Here is a tiny trained network, its code and every weight. The questions are about switching its units off for an input and a target symbol, where a switched-off unit gives its printed mean instead of its output.

import numpy as np


def w(rows, s, z=0):
    codes = np.array(rows[::2]) - 128.0
    scale = np.full(codes.shape[1], s)
    scale[-1] = z or s
    return codes * scale


def norm(h):
    return h / np.sqrt((h * h).mean(-1, keepdims=True) + 1e-5)


def f(y):
    return np.maximum(y, 0)


def softmax(a):
    e = np.exp(a - a.max(-1, keepdims=True))
    return e / e.sum(-1, keepdims=True)


def log_softmax(a):
    a = a - a.max(-1, keepdims=True)
    return a - np.log(np.exp(a).sum(-1, keepdims=True))


def net(x, mask):
    ids = ['ΞΦβζηω'.index(c) for c in x.split()]
    T = len(ids)
    res = E[ids] + P[:T]
    r = norm(res)
    for j in range(2):
        rows = slice(3 * j, 3 * j + 3)
        q, k, v = (r @ M[0][rows].T for M in (Q, K, V))
        z = softmax(np.where(np.tri(T) > 0, q @ k.T / 3**0.5, -1e9)) @ v
        o = O[0][rows]
        res = res + np.where(mask[j], z, o[:, -1]) @ o[:, :-1]
    y = f(norm(res) @ A[0][:, :-1].T + A[0][:, -1])
    res = res + np.where(mask[2:14], y, B[0][:, -1]) @ B[0][:, :-1]
    return log_softmax(norm(res)[-1] @ U[:, :-1].T + U[:, -1])


Q, K, V, O, A, B = {}, {}, {}, {}, {}, {}
E = w([
[123,113,161,145],'Ξ',
[109,111,182,143],'Φ',
[234,141,88,136],'β',
[144,159,253,127],'ζ',
[142,152,160,159],'η',
[154,138,133,59],'ω',
],0.021)
P = w([
[112,135,124,103],'0',
[96,165,177,74],'1',
[193,115,155,62],'2',
[131,109,119,107],'3',
[66,159,179,100],'4',
[139,43,5,118],'5',
[128,102,97,132],'6',
[71,162,176,111],'7',
[210,83,126,91],'8',
[132,93,91,131],'9',
[95,159,123,110],'10',
],0.012)
Q[0] = w([
[198,28,159,254],'head 0',
[31,137,130,150],'head 0',
[101,119,56,185],'head 0',
[225,44,211,234],'head 1',
[134,169,125,103],'head 1',
[92,94,123,151],'head 1',
],0.013)
K[0] = w([
[123,91,190,227],'head 0',
[113,75,57,124],'head 0',
[76,171,71,172],'head 0',
[172,57,166,253],'head 1',
[106,157,110,130],'head 1',
[137,73,139,125],'head 1',
],0.018)
V[0] = w([
[172,123,142,202],'head 0',
[67,89,147,164],'head 0',
[92,144,172,238],'head 0',
[146,168,60,158],'head 1',
[207,124,91,2],'head 1',
[153,202,137,167],'head 1',
],0.0091)
O[0] = w([
[137,132,101,198,197],'head 0',
[107,121,222,128,125],'head 0',
[121,187,221,178,220],'head 0',
[91,157,217,58,25],'head 1',
[122,153,254,226,3],'head 1',
[42,113,150,92,208],'head 1',
],0.0074,0.004)
A[0] = w([
[122,32,147,52,177],'neuron 0',
[70,146,67,172,193],'neuron 1',
[64,121,174,117,65],'neuron 2',
[156,129,189,47,123],'neuron 3',
[48,197,92,10,6],'neuron 4',
[191,90,180,133,126],'neuron 5',
[241,88,106,87,131],'neuron 6',
[141,81,215,107,106],'neuron 7',
[179,138,56,67,115],'neuron 8',
[198,152,81,65,198],'neuron 9',
[45,220,90,119,163],'neuron 10',
[69,243,75,91,253],'neuron 11',
],0.011,0.0043)
B[0] = w([
[96,145,137,201,198],'neuron 0',
[87,110,137,94,198],'neuron 1',
[114,157,66,91,167],'neuron 2',
[89,93,71,86,188],'neuron 3',
[249,103,171,170,180],'neuron 4',
[135,113,169,98,197],'neuron 5',
[121,221,75,85,221],'neuron 6',
[190,97,146,120,185],'neuron 7',
[111,76,192,158,182],'neuron 8',
[108,43,124,179,207],'neuron 9',
[96,165,193,166,229],'neuron 10',
[91,254,186,155,254],'neuron 11',
],0.019,0.0076)
U = w([
[122,203,24,40,182],'Ξ',
[175,25,235,189,76],'Φ',
[187,123,35,183,2],'β',
[114,89,200,2,6],'ζ',
[92,213,231,98,251],'η',
[22,11,93,66,113],'ω',
],0.0093,0.0021)

Each question gives the input, a string of symbols that net reads in full, and the target symbol t.
The units are the heads (3 rows each of Q, K, V and O) and the neurons (one row each of A and B). Each row of codes is followed by its name. A weight is (code - 128) times the scale printed after its matrix; where a second scale follows, it is the last column's (O, A, B and U).
mask holds one flag per unit, heads first, then neurons. A switched-off unit (its flag False) gives its mean, the last column of its rows in O or B, instead of its output. The means were averaged over made-up inputs and are rounded, as every weight is.
A unit's drop is (log p(t) with every unit on - log p(t) with that unit switched off) / (log p(t) with every unit on - log p(t) with every unit switched off).
The circuit of an input: a set's keep is (log p(t) with only the set's units on - log p(t) with every unit switched off) / (log p(t) with every unit on - log p(t) with every unit switched off). Starting from the 12 units with the biggest drops (on a tie, the unit counted first), units are removed one at a time, each time the one whose removal leaves the highest keep (on an exact tie, the one counted first), for as long as the keep stays at least 0.8.
units of the circuit, in order: the units of the circuit, biggest drop first
most important unit: the unit with the biggest drop
k most important neurons: the k neurons with the biggest drops, biggest first
drop when u is switched off: that unit's drop, to one decimal
input ω η ω η Φ η η η η, target ω: most important unit => head 1
input Ξ Φ η η Ξ ω Φ Ξ, target Φ: 2 most important neurons => (neuron 4; neuron 8)
input Φ β η, target Ξ: units of the circuit, in order => (neuron 6; neuron 10; neuron 11)
input η η ω Φ η Φ, target Ξ: 3 most important neurons => (neuron 9; neuron 6; neuron 10)
input ζ η η, target ζ: units of the circuit, in order => (neuron 11; neuron 10; neuron 4)
input Φ Ξ η β Ξ η Φ Φ ω Φ, target Φ: 3 most important neurons => (neuron 11; neuron 10; neuron 6)
input Ξ η β ω η η Ξ β Ξ, target β: units of the circuit, in order => (head 1; neuron 6; neuron 11; neuron 9)
input Φ Φ β ω Ξ Ξ η Φ ζ, target ω: units of the circuit, in order => (neuron 3; head 1; neuron 11)
input Φ η η ω ζ, target Φ: units of the circuit, in order => (neuron 4; head 0; neuron 6; neuron 7)
input β β Ξ, target Φ: 3 most important neurons => (neuron 11; neuron 7; neuron 2)
input ζ Φ Φ, target ζ: units of the circuit, in order => (neuron 11; neuron 10; neuron 9)
input Φ β Φ ζ, target ζ: units of the circuit, in order => (neuron 11; neuron 3; neuron 10)
input ω η η ζ Φ Φ, target β: 4 most important neurons => (neuron 11; neuron 10; neuron 8; neuron 0)
input η η Ξ η η η Φ η η Φ ω, target Φ: 2 most important neurons => (neuron 4; neuron 9)
input η Φ η η Ξ ζ, target ω: units of the circuit, in order => (neuron 3; neuron 11)
input η η η, target ω: most important unit => neuron 9
input Φ Φ η Φ Ξ Φ Φ η ω ζ ζ, target Φ: 2 most important neurons => (neuron 9; neuron 8)
input Φ Φ η β ω η Φ Φ Φ, target Ξ: 2 most important neurons => (neuron 6; neuron 10)
input Ξ β Ξ Ξ η η Ξ η Φ, target β: 3 most important neurons => (neuron 6; neuron 11; neuron 1)
input ω Ξ η η η Ξ ζ ω η, target ζ: 3 most important neurons => (neuron 11; neuron 5; neuron 10)
input Φ Φ Φ β, target β: most important unit => neuron 6
input η β η ζ Ξ ζ, target ζ: 2 most important neurons => (neuron 11; neuron 5)
input η η η ζ ω η ω Ξ ω η η, target Φ: drop when neuron 4 is switched off => 0.4
input Ξ β η, target β: drop when neuron 9 is switched off => 0.6
